[ -1  -1 -24   5   7   0  -8  14  -8  -9   7   1  -2  -2  10  -8  -6   4
  -6  18  -4   4   8  -3 -24   9  -1 -13   5 -15  -7   8   1 -11  29  -5
   0  22   4  11   5  11  -5  -8 -11   3  -9  -5   2   4   5 -10   3   0
  -4 -13   0  -4  16   4   4   6  13   7   6  -7 -19 -16   0   6  -8   7
  13  -6  -5] | <39> + muzis
[-21 -22 -12  41 -10   3  19  31 -10   5  14 -13   4  14   7 -10  -7 -10
   6 -10  15  23 -10 -21 -61  14   3  42   8 -14  46  -2  11  16   4  -9
 -31  43  -8   2   1  14  -4 -34   8  10 -31  24  -1  -3   3 -15   3   5
  22 -46   6  -6  32  14  -1  -8  -7  16  -2 -30 -51 -26   8  -9 -25  16
  26  -6  22] | <41> + muzis
[-12  -3   9  18   6  -6   9 -12   7   3   7   5   4   1  -1  -1  -1  -9
   8  13   1   5   0 -22 -49  21  31   9   4 -11   2   1   2  19 -11  -8
 -17  34   6  10 -10  -2  10 -26  -4   9  -8   6  -1   3   9  -6  13  -5
   8 -23   9  -1   9  10   3 -16   4   6   8  -6 -18  -7   2 -21   9  15
   1   3   1] | <41> + muzis
[  6  -7  26  18   1 -12  12  -8   9   6  -3   5  -3   0 -12   2  13  -6
   7   7  11   7   9 -14 -23  28  26  27  -6   6  14  -1   8  38   1  -3
 -17  23   2  15  -5 -15  12  -2  -1  10   2  13 -11  -1   1  -2  -5  18
   4  -7  17   8   6  -3  -8 -23 -12  12   1  -6 -20 -11  -3   1  21  34
   7   5  13] | <41> + nepe
[  5 -10  12   0   6  -6   1   5 -21 -16  -2   7  -1 -20  -5  -6  -2   9
   5 -18 -14   9  15  -8 -34 -19  10 -18   1  -7 -18   7   2   0  13 -10
   0  19  -7 -11   3  15   7  -4 -10   0  -8   9  16   5   7 -16  12 -26
   3 -24   8  -4  -3  10   1  -9  16  -3   7   1 -26  -8  -2  -1   9   9
 -12   0  12] | <39> + muzis
[-11 -14  -4  16  -7  -4   9  37 -16  -5  10 -12  -3  -4  -3  -6  -5   4
  -8 -12  -2  12   4 -11 -45   2  -2  14   6  -8  14   5   8   0  27 -10
 -12  34  -9  -6   3  19   2 -11   4   1 -22  10  18   1  -1 -18   3 -17
   9 -34   7 -13  21   9  -1  -9  12   4   8 -17 -38  -9   5   1 -11   7
  11  -7  13] | <39> + muzis
[ -1 -14  -5   3  -2   2  -3  -1 -14 -12   3  10   4 -22   7  -1 -12  -4
   1 -30 -14  14   7 -17 -46 -28   6 -34   6  -9 -20   6   3  -8   8  -4
   3  25  -3  -3  -3  -3   6 -16  -4  -1  -9  -9  15  10  14 -15  16 -41
   9 -25   4   2 -10  11   5  -5  19 -15   1   2  -1 -11   0 -29   8   2
 -20 -11   1] | <39> + muzis
[ -3  -9  24  27   4   1   7  40  -4  13   9 -12   3  14 -25   0   1   0
  22 -23   2  25  11  -3  -5  -4 -20  25   8   3   8  -2   3  13  -5  -8
 -27  36 -20 -11   9  12  28  -9  -2 -10 -10  29   0 -11   1  -7   6  -5
  17 -14  20  -2  11   3 -12   7  10  -1 -12 -18 -58  -5   4  17  -9  12
  -3   1  26] | <39> + nepe
[ -9 -17  -7  26   2  -1  10  16  -4  -5  11  -8   8  -2 -10   2 -10 -10
  -3 -27  -4  18  -1 -15 -49  -9   3   4   5  -3   1   5   9  -1  -2  -4
 -24  50  -6   5   1   1   0 -25   1   7 -18  16  17   3   7  -9  17 -29
  19 -34  -1  -2  16  17   0 -10  48  -4  -5  -9 -24 -12   3 -13  -4  11
   0  -2  10] | <39> + muzis
[  1  -2   5   1  12  -6   7 -10  -1  -9   3  -1  -2  -8  -1  -1   1  -4
   3 -14  -8   0   1  -6 -31 -24  24   1  -2   1  -1  -1   1   8  -9 -13
   4   3  -1  -8   2   9   6  -6  -2   6  -4  15  12   3   5  -6  12 -14
   3 -24   2  -2   1   9   1 -21   1   4   0  -6  -5   1  -8   5   6   5
  -2   4  11] | <41> + muzis
[-18 -18  18  15  14   8   5 -32  11   8  -1  -1   1   1  -3  -5  -8 -33
   3   1  -9  -2 -15 -18 -26  12  28   9  -1  -4 -16  -2 -10  22 -50   2
 -14  19   3   4 -12 -14  13 -19   3   6   6   3 -13  -4   6   0   9 -22
   9   5  14   1   0   3   3  -3  11   5  -7  -2  -1  -4  -2 -31  15  10
 -16   8   0] | <41> + muzis
[ 10  10   8  11   4  -8   2  36  -3  11  11  -5   5  22 -33  -7   0  16
  -8   5   6  14  15  -6   7  29 -22  14   8   3   1   1  12  -8  17  10
 -24  25  -4  -6   1  12  -4   6  -3  -3  -9  18   7  -8  -5   0   2  -6
   5   3  10  -5  11   1 -13   0  -1   0   4 -10 -30  16   6  13   7   4
   6   6  10] | <39> + nepe
[  3   6  23   4  -6  -8  11 -16   0  13  -3   4  -3  -1 -10  10  16   9
  15  -6  14   2   7  -9   6  -1  18  18  -9   5  19  -7   9  19  -6  -6
   1 -13  -7 -13  -1   1  -3  18   4   6  -2   6 -11  -2  -1   4   1  13
   5  -7   1   7 -11  -9  -2 -18 -14  -3   4   4  -3  11  -4  11   8  -2
   0   4  17] | <41> + nepe
[ -6   0  35  18   2  -2   9  30   0  11   7  -7   5  16 -25  -2   2  -3
   2 -23   3   9   8  -5  -5   5  -9  19   6   3  11  -8   3  13 -15  -5
 -27  25  -5  -7  -2  15   3  -9  -1  -6  -8  20  -1 -14   3  -2  -5  -8
  12  -2  20   1   2   1 -12   3   5  11  -8 -17 -45   6   4  11   4  10
  -7   5  31] | <39> + nepe
[-17 -17  24  27  -1   7  18 -24  12  21   1   6   4   9 -14  11   1 -14
  17 -14  12  11  -4 -19 -30  22  26  33   1   4  17  -5   4  42 -37 -11
 -26  24  -9 -15 -11 -15   9  -6   5  10  -4  14 -21  -5   1  -1  15   1
  19  -9  18   5   2  -5  -9 -17   0  -5  -5  -1 -28 -34  -1 -23  11   9
  -8   4  17] | <41> + nepe
[-28 -12  15  17  -3   4   9  19   3   0   1 -28 -13  12  11 -18  -2 -18
  -6   5   1  -8 -17  -2 -20  -5   4  38  -1  -6  27  -7 -12  14 -21   5
  -1  22  -7   0  12  25   2 -22   9  -2  -6  20  -1  -9   0  -8 -18  17
   1 -15   3  -8  23  10   5  -1  11  15  -7 -24 -29 -12   3  16 -25   6
  11   8  22] | <41> + muzis
[ -4  -5  11  11   3 -10   7  11 -10 -15   7   1   6  -9  -6  -3  -1   3
   4 -10  -5  10  15 -12 -44  -4  11  -2   5  -7  -1   3   8  -2  17 -19
  -9  32  -3  -5  -2   8   1  -7  -8   6 -19  10  16   4   9  -9  14 -20
   9 -29   2  -3   8  13   2 -14   6  -3  10  -8 -26  -4   1  -3   5  11
   0 -10  11] | <39> + muzis
[  0   2   5  13   1 -12  15  -3  -6 -14   6 -11   1  -3  -2  -1  10   4
   6  -3   6   6  -4  -9 -33 -17  41  16  -9  -1   9   0   8  15   8 -10
  -3  10  -3   8   2   8   3   0   4   7  -7  12  13  10  -2 -13  10  -2
  18 -32   2  -3  15   7   7 -34 -19   7  16  -1  -2   8  -5  21  -6   8
   3  -2   7] | <41> + muzis
[  2  -4  23  -9   3 -16   4  31 -13 -19   1  -7  -7 -15   2 -18  -3  13
   4 -14 -19  -5  13   3 -25 -33   6   2  -4  -7  -1  -1  -7 -10  24 -10
  27  -4  -6 -26  22  41   9  -1  -7  -9 -15  19  29   3  10 -27  -8 -15
  -7 -29   0 -11   3   7  -3 -15  13   6   5 -12 -30   6  11  17  -3  -3
  -4   4  31] | <39> + muzis
[-24   6  20   3  -9  -1  11 -15 -12  -5  -4 -13  -3 -17  14  -4  10   4
  20   9  11  -7 -13 -13 -41  -9  54  16   2 -15  28  -8  -1  26  -7 -16
  11  -6   3   0  -9  17  -3   2   5  14 -12 -10  -7  13  -7 -15  -3   8
   5 -31  -5  -3   3  -2  14 -21  -8   1  12  -3   6  -1   0   3  -6  -7
  -6  -5  14] | <41> + muzis
[ -5  12  29   7  22  -8   7  20  -5  -9  12 -16  -7   2 -10 -17  -1   2
   0   9 -12   0  13  -5 -23 -12  18  15   0 -15  -2  -9 -13   2  10 -15
   2  11  -4 -15  11  41   2  -5 -13   1 -11  25  15  -5   7 -16   1  -7
  -6 -26   4 -15   9  10   4  -7  18  14   0 -15 -43   7  -4  32  -1   2
  -1  13  28] | <39> + muzis
[ -1   4  38   9   1  -6   4   0   2   5   1   9   2  -1  -7  -2   6  -1
  11   1   0   5  17  -7 -19  14  15  11   4  -4  10  -4   5  22 -24  -3
 -15  18   2   3  -3  10   5  -1  -8  -1  -3   1  -7  -7   9   6  -9  11
   6  -3  11   9  -9  -8  -8  -6   0   0   1  -9 -23   4   0  -5  19  18
 -11   3  25] | <41> + nepe
[ -3 -15  15  14   4 -11  13   5 -12  -6   7   3   6 -14  -8  -4  -5   9
  14 -13  -8  11  14 -13 -52  -7  25   1   3  -4  -2   2   4  10  17 -16
  -4  32  -7 -16  -2  15   5   0  -6   8 -17  13  13   5   8 -17  15 -23
  10 -38  11  -5   7   4  -2 -21   9  -2  11  -5 -34  -4  -3  -8   4   5
  -3   2  18] | <39> + muzis
[-12 -12   4  10  -2  -2   6  22  -9  -3   6 -11   1  -2   2 -12  -7   0
   4  -3  -6   6   0  -9 -37   2   2  12   7 -10   2  -1  -2   0  12  -3
  -2  23  -2 -11   4  18   4  -8   0  -1 -16   7   7  -6   5 -11  -2 -13
   7 -17   9 -10  12  17   1  -3  12   0   2 -17 -33  -3   4  -6  -7   6
   2   0  16] | <39> + muzis
[-18 -21  15   8 -10  -5  17  -8   1 -13   1  -3   2  -7  17 -18  -3 -10
   8  -7  -6   2  -5 -13 -57  12  31  19  -7 -12  20  -7   4   4 -16   6
  10  12  15 -11   0  20  11 -15   1   7 -21   9  15   1   8  -6 -10  -6
   4 -24   9 -11   5  14   0 -32   4  14   7 -14  -8  -5  -2 -28   3  14
   3   4  20] | <41> + muzis
[ -6  -4  18  19  17  -4   1 -16   0  -1  -2  -1   8  -8   4  -1   1 -10
   2  17  -1   2  -1 -11 -29   7  33   1  -2  -5 -10   3  -4  27 -14  -9
 -10  21   3  16 -11  -4   6  -4  -5   8   7  -3  -9   2   7  -9   6  -3
   4 -11   6  -4   5   7   9 -12   6   3   4   0 -12 -12  -6  -3   7  15
  -6  -1   2] | <41> + muzis
[ 18   7 -27   4   7 -11   1   0  -8  -3   9  19   9 -12  -7  12  -7  22
   1 -12   1  15  23  -6 -25   6  -7 -22   8  -3 -11  12  18 -14  42  -8
  -9  24  -1   5  -3  -3  -4   0 -15  10  -7   0  11   6   6 -11  23  -6
   6 -20  -3   4   3  12  -2  -9   2 -10  10   6 -15 -12  -7  -9   0   8
  12  -2  -7] | <39> + muzis
[  0   5  -1   6   5  -2 -10  12  -7  -1   8   4   7  -1   2  -4  -3   6
  -1   7  -7   7  14   1 -21   3  -7 -18   8 -13  -7  11   2  -9  15  -3
 -10  19   2  10  -2  14  -3  -7  -9  -2  -7  -4   4   2   6 -10   7  -7
   2  -9   0  -1   1   7   5   7  12  -3   0   2 -16  -5   2  -3   2   3
   0  -4  -2] | <39> + muzis
[-33 -24  13  10 -18  13   8   1  -1   3   2   0   4   1  10  -7 -12 -17
  10 -28   3  -2 -11 -17 -40   7   1   6   6  -6  20  -7   1   2 -27   6
  -7  16   3 -17 -10   3   9 -20   6  -7 -22 -12   0   0   5  -4  -7 -24
  17  -6   6   1  -6   4   1  -2  10  -6  -9 -17  -2   1   4 -52   7  -5
 -13 -10  13] | <41> + muzis
